Here is a tiny trained network, its code and every weight. The questions are about switching its units off for an input and a class, where a switched-off unit gives its printed mean instead of its output.

import numpy as np


def w(rows, s, z=0):
    codes = np.array(rows[::2]) - 128.0
    scale = np.full(codes.shape[1], s)
    scale[-1] = z or s
    return codes * scale


def f(y):
    return y / 2 * (1 + np.tanh(0.7978845608 * (y + 0.044715 * y**3)))


def log_softmax(a):
    a = a - a.max(-1, keepdims=True)
    return a - np.log(np.exp(a).sum(-1, keepdims=True))


def net(x, mask):
    res = np.array(x, float).reshape(1, 3) / 4 @ E
    y = f(res @ A[0][:, :-1].T + A[0][:, -1])
    res = res + np.where(mask, y, B[0][:, -1]) @ B[0][:, :-1]
    return log_softmax(res[-1] @ U[:, :-1].T + U[:, -1])


A, B = {}, {}
E = w([
[162,3,129,37,132,125],'x0',
[114,128,169,128,34,120],'x1',
[38,174,145,60,169,82],'x2',
],0.015)
A[0] = w([
[107,101,180,112,97,111,138],'N1',
[74,177,133,105,108,55,188],'N2',
[221,63,80,148,151,147,200],'N3',
[116,8,123,104,133,118,114],'N4',
[149,120,119,206,28,168,212],'N5',
[104,188,83,183,103,138,166],'N6',
[111,92,160,104,62,96,164],'N7',
[119,186,199,186,109,78,164],'N8',
[85,191,156,104,147,75,133],'N9',
[97,136,53,140,186,126,136],'N10',
[159,155,80,149,228,120,204],'N11',
[131,166,136,185,70,137,130],'N12',
[96,148,160,164,113,134,117],'N13',
[153,137,143,135,52,97,226],'N14',
[68,95,103,63,205,126,254],'N15',
],0.014,0.008)
B[0] = w([
[147,157,151,111,32,161,169],'N1',
[1,144,172,131,100,171,205],'N2',
[149,49,64,73,137,36,251],'N3',
[201,104,167,186,100,92,232],'N4',
[128,54,13,146,25,135,253],'N5',
[82,121,99,205,137,114,211],'N6',
[148,80,175,80,58,147,196],'N7',
[13,144,119,169,74,147,209],'N8',
[46,172,160,108,165,172,194],'N9',
[109,178,123,96,190,58,171],'N10',
[119,167,80,188,203,61,204],'N11',
[105,128,84,213,40,138,201],'N12',
[73,172,100,139,80,105,163],'N13',
[118,65,129,105,16,170,203],'N14',
[187,204,212,117,185,104,238],'N15',
],0.0097,0.018)
U = w([
[95,129,86,248,65,130,134],'0',
[161,73,69,117,58,129,2],'1',
[144,124,122,155,141,195,1],'2',
[181,125,218,133,76,112,221],'3',
[166,104,67,151,231,76,192],'4',
[76,145,156,87,104,149,114],'5',
[98,187,148,143,191,116,158],'6',
],0.013,0.0041)

Each question gives the input, the list of numbers given to net, and the class t.
The units are the neurons (one row each of A and B). Each row of codes is followed by its name. A weight is (code - 128) times the scale printed after its matrix; where a second scale follows, it is the last column's (A, B and U).
mask holds one flag per neuron, in row order. A switched-off neuron (its flag False) gives its mean, the last column of its row in B, instead of its output. The means were averaged over made-up inputs and are rounded, as every weight is.
A unit's drop is (log p(t) with every unit on - log p(t) with that unit switched off) / (log p(t) with every unit on - log p(t) with every unit switched off).
The circuit of an input: a set's keep is (log p(t) with only the set's units on - log p(t) with every unit switched off) / (log p(t) with every unit on - log p(t) with every unit switched off). Starting from the 12 units with the biggest drops (on a tie, the unit counted first), units are removed one at a time, each time the one whose removal leaves the highest keep (on an exact tie, the one counted first), for as long as the keep stays at least 0.8.
units of the circuit, in order: the units of the circuit, biggest drop first
k most important neurons: the k neurons with the biggest drops, biggest first
drop when u is switched off: that unit's drop, to one decimal
input [-5,3,7], class 5: units of the circuit, in order -> (N9)
input [2,-3,-6], class 1: 3 most important neurons -> (N15 N5 N10)
input [6,-6,6], class 6: 3 most important neurons -> (N15 N5 N3)
input [-5,5,8], class 5: 2 most important neurons -> (N9 N5)
input [5,-2,-2], class 4: 2 most important neurons -> (N3 N5)
input [1,-6,3], class 6: 2 most important neurons -> (N3 N5)
input [0,1,1], class 5: 3 most important neurons -> (N4 N5 N12)
input [1,6,1], class 1: drop when N14 is switched off -> 0.1
input [4,-6,5], class 6: drop when N5 is switched off -> 0.2
input [7,-3,8], class 3: drop when N14 is switched off -> -0.1
